Below are the code and all the weights of a small trained network. Each question names an input and a class and asks about switching units off, where a switched-off unit gives its printed mean instead of its output.

import numpy as np


def w(rows, s, z=0):
    codes = np.array(rows[::2]) - 128.0
    scale = np.full(codes.shape[1], s)
    scale[-1] = z or s
    return codes * scale


def norm(h):
    return h / np.sqrt((h * h).mean(-1, keepdims=True) + 1e-5)


def f(y):
    return np.maximum(y, 0)


def log_softmax(a):
    a = a - a.max(-1, keepdims=True)
    return a - np.log(np.exp(a).sum(-1, keepdims=True))


def net(x, mask):
    res = np.array(x, float).reshape(1, 4) / 4 @ E
    u = 0
    for l in range(3):
        y = f(norm(res) @ A[l][:, :-1].T + A[l][:, -1])
        res = res + np.where(mask[u : u + 9], y, B[l][:, -1]) @ B[l][:, :-1]
        u += 9
    return log_softmax(norm(res)[-1] @ U[:, :-1].T + U[:, -1])


A, B = {}, {}
E = w([
[90,99,79,105,138,134,165,15,40,104,178,92],'x0',
[18,136,148,159,64,158,113,91,137,160,32,124],'x1',
[98,85,165,200,173,150,186,48,179,79,137,236],'x2',
[154,120,103,87,250,181,140,95,192,133,55,58],'x3',
],0.012)
A[0] = w([
[101,89,149,154,62,126,164,191,164,114,27,109,99],'0.n1',
[97,104,91,138,101,134,179,34,83,135,155,34,2],'0.n2',
[148,189,92,120,50,129,136,146,91,143,101,6,16],'0.n3',
[112,176,164,114,131,121,108,34,128,158,63,201,81],'0.n4',
[93,154,136,100,64,124,101,77,101,140,60,97,45],'0.n5',
[90,131,113,61,199,120,164,106,168,122,59,30,27],'0.n6',
[64,144,144,69,1,118,154,139,86,127,190,141,73],'0.n7',
[45,117,153,127,97,117,137,71,108,96,59,47,74],'0.n8',
[184,131,175,103,195,101,105,140,122,100,184,117,129],'0.n9',
],0.0098,0.0062)
B[0] = w([
[82,182,64,108,125,158,131,140,138,169,134,151,200],'0.n1',
[127,188,147,49,177,140,21,114,123,115,139,188,218],'0.n2',
[65,7,177,98,147,128,129,165,159,69,148,114,236],'0.n3',
[88,114,57,131,114,126,138,127,167,117,133,130,183],'0.n4',
[63,155,65,136,100,124,153,132,145,152,122,93,204],'0.n5',
[226,101,156,235,92,111,92,112,86,116,107,139,255],'0.n6',
[210,111,144,215,119,125,101,112,91,124,99,131,245],'0.n7',
[88,159,55,139,126,180,149,130,130,184,143,115,226],'0.n8',
[71,141,49,137,88,180,158,134,153,183,120,140,229],'0.n9',
],0.016,0.0077)
A[1] = w([
[130,192,101,102,150,123,115,142,128,145,146,146,97],'1.n1',
[88,127,160,101,151,165,186,142,113,171,145,102,149],'1.n2',
[134,191,177,93,141,101,124,202,195,144,73,132,86],'1.n3',
[212,146,77,88,161,112,191,151,128,131,219,113,46],'1.n4',
[156,126,137,126,193,136,139,83,140,124,44,42,3],'1.n5',
[79,105,163,137,173,105,194,60,178,83,136,164,94],'1.n6',
[159,128,136,190,179,137,111,121,125,125,116,97,73],'1.n7',
[108,143,129,80,151,105,141,41,51,107,157,61,42],'1.n8',
[137,138,139,66,122,86,119,163,95,132,124,5,83],'1.n9',
],0.023,0.0049)
B[1] = w([
[156,110,114,116,150,101,137,139,170,99,161,80,198],'1.n1',
[147,112,59,148,119,118,120,136,112,144,143,86,161],'1.n2',
[165,172,100,8,145,165,101,77,96,133,192,228,211],'1.n3',
[8,193,73,172,92,139,100,67,118,181,81,66,237],'1.n4',
[233,190,199,212,173,116,153,99,181,203,74,79,218],'1.n5',
[87,23,194,87,122,163,114,245,91,101,104,114,237],'1.n6',
[193,93,99,94,116,109,183,128,172,123,76,111,254],'1.n7',
[177,227,150,20,148,162,109,135,134,187,186,245,198],'1.n8',
[24,31,243,146,128,181,186,182,131,64,77,193,214],'1.n9',
],0.015,0.0089)
A[2] = w([
[111,109,166,133,163,96,154,80,66,68,190,111,4],'2.n1',
[115,68,138,121,114,113,149,189,104,104,164,123,51],'2.n2',
[173,165,119,81,114,86,113,106,157,78,192,182,119],'2.n3',
[110,104,134,96,177,149,113,146,155,93,156,102,166],'2.n4',
[146,162,185,203,6,7,122,143,44,83,237,160,34],'2.n5',
[83,143,148,137,123,91,174,101,168,84,157,187,71],'2.n6',
[136,87,102,136,197,68,42,166,167,58,231,62,88],'2.n7',
[97,121,198,84,191,88,149,182,136,83,131,83,68],'2.n8',
[201,68,9,150,91,104,172,148,148,95,173,156,187],'2.n9',
],0.018,0.0026)
B[2] = w([
[166,107,85,123,113,139,102,190,210,157,133,158,141],'2.n1',
[137,106,181,149,152,105,145,136,134,102,148,118,244],'2.n2',
[127,131,124,125,148,108,82,103,81,109,153,154,233],'2.n3',
[165,115,179,179,85,92,177,112,76,107,174,121,214],'2.n4',
[251,154,119,119,205,182,184,98,246,193,13,90,240],'2.n5',
[163,88,121,77,175,188,143,138,115,185,143,49,158],'2.n6',
[169,92,175,131,111,69,89,130,79,98,171,75,143],'2.n7',
[109,108,96,145,86,97,93,165,104,98,117,143,205],'2.n8',
[160,92,193,159,160,69,99,113,92,93,196,83,255],'2.n9',
],0.016,0.008)
U = w([
[254,122,143,176,165,120,132,102,178,181,35,98,157],'0',
[79,18,218,118,119,151,140,210,103,101,101,156,170],'1',
[172,179,108,31,165,136,59,100,81,163,198,211,149],'2',
[25,174,23,163,87,134,147,100,140,195,114,70,140],'3',
[164,103,151,147,131,25,96,117,90,86,157,87,155],'4',
[90,197,148,101,128,29,150,124,147,59,79,148,19],'5',
[93,179,119,83,119,25,164,136,154,52,73,149,3],'6',
],0.012,0.0061)

Each question gives the input, the list of numbers given to net, and the class t.
The units are the neurons (one row each of A and B). Each row of codes is followed by its name. A weight is (code - 128) times the scale printed after its matrix; where a second scale follows, it is the last column's (A, B and U).
mask holds one flag per neuron, layer by layer. A switched-off neuron (its flag False) gives its mean, the last column of its row in B, instead of its output. The means were averaged over made-up inputs and are rounded, as every weight is.
A unit's drop is (log p(t) with every unit on - log p(t) with that unit switched off) / (log p(t) with every unit on - log p(t) with every unit switched off).
The circuit of an input: a set's keep is (log p(t) with only the set's units on - log p(t) with every unit switched off) / (log p(t) with every unit on - log p(t) with every unit switched off). Starting from the 12 units with the biggest drops (on a tie, the unit counted first), units are removed one at a time, each time the one whose removal leaves the highest keep (on an exact tie, the one counted first), for as long as the keep stays at least 0.8.
circuit, biggest first: the units of the circuit, biggest drop first
most important unit: the unit with the biggest drop
k most important neurons: the k neurons with the biggest drops, biggest first
k most important neurons of layer l: the k neurons of layer l with the biggest drops, biggest first
input [7,1,-6,-6], class 2: most important unit => 1.n8
input [-7,4,-7,3], class 1: 3 most important neurons => 1.n9; 0.n3; 0.n2
input [4,8,1,-7], class 3: 2 most important neurons => 0.n8; 0.n6
input [-2,6,-5,-7], class 0: 2 most important neurons => 0.n7; 2.n5
input [-5,1,4,-1], class 2: 3 most important neurons => 1.n3; 0.n3; 0.n1
input [6,7,5,6], class 3: 2 most important neurons => 0.n8; 0.n4
input [-2,5,0,-4], class 3: 2 most important neurons => 0.n1; 0.n6
input [-4,-3,0,2], class 2: 3 most important neurons => 1.n3; 0.n6; 0.n8
input [5,2,4,-5], class 0: 3 most important neurons => 0.n7; 2.n5; 1.n3
input [-6,3,6,1], class 1: 2 most important neurons => 1.n6; 0.n2
input [2,-1,-3,0], class 4: 2 most important neurons of layer 2 => 2.n7; 2.n4
input [7,-6,-8,6], class 1: 2 most important neurons => 1.n9; 0.n3
input [-4,7,3,-7], class 0: 3 most important neurons => 0.n7; 1.n4; 2.n5
input [-8,-5,1,-4], class 2: circuit, biggest first => 1.n3
input [8,5,7,5], class 2: circuit, biggest first => 1.n8; 0.n2
input [5,-7,6,-1], class 3: 2 most important neurons of layer 1 => 1.n4; 1.n9
input [-6,-4,5,-2], class 2: 2 most important neurons of layer 0 => 0.n3; 0.n6
input [-5,-4,5,4], class 1: 2 most important neurons of layer 1 => 1.n6; 1.n8
input [-8,8,0,7], class 2: 3 most important neurons of layer 0 => 0.n1; 0.n7; 0.n9
input [3,-1,4,1], class 1: most important unit => 1.n6
input [-2,-1,-1,2], class 4: 2 most important neurons of layer 2 => 2.n9; 2.n5
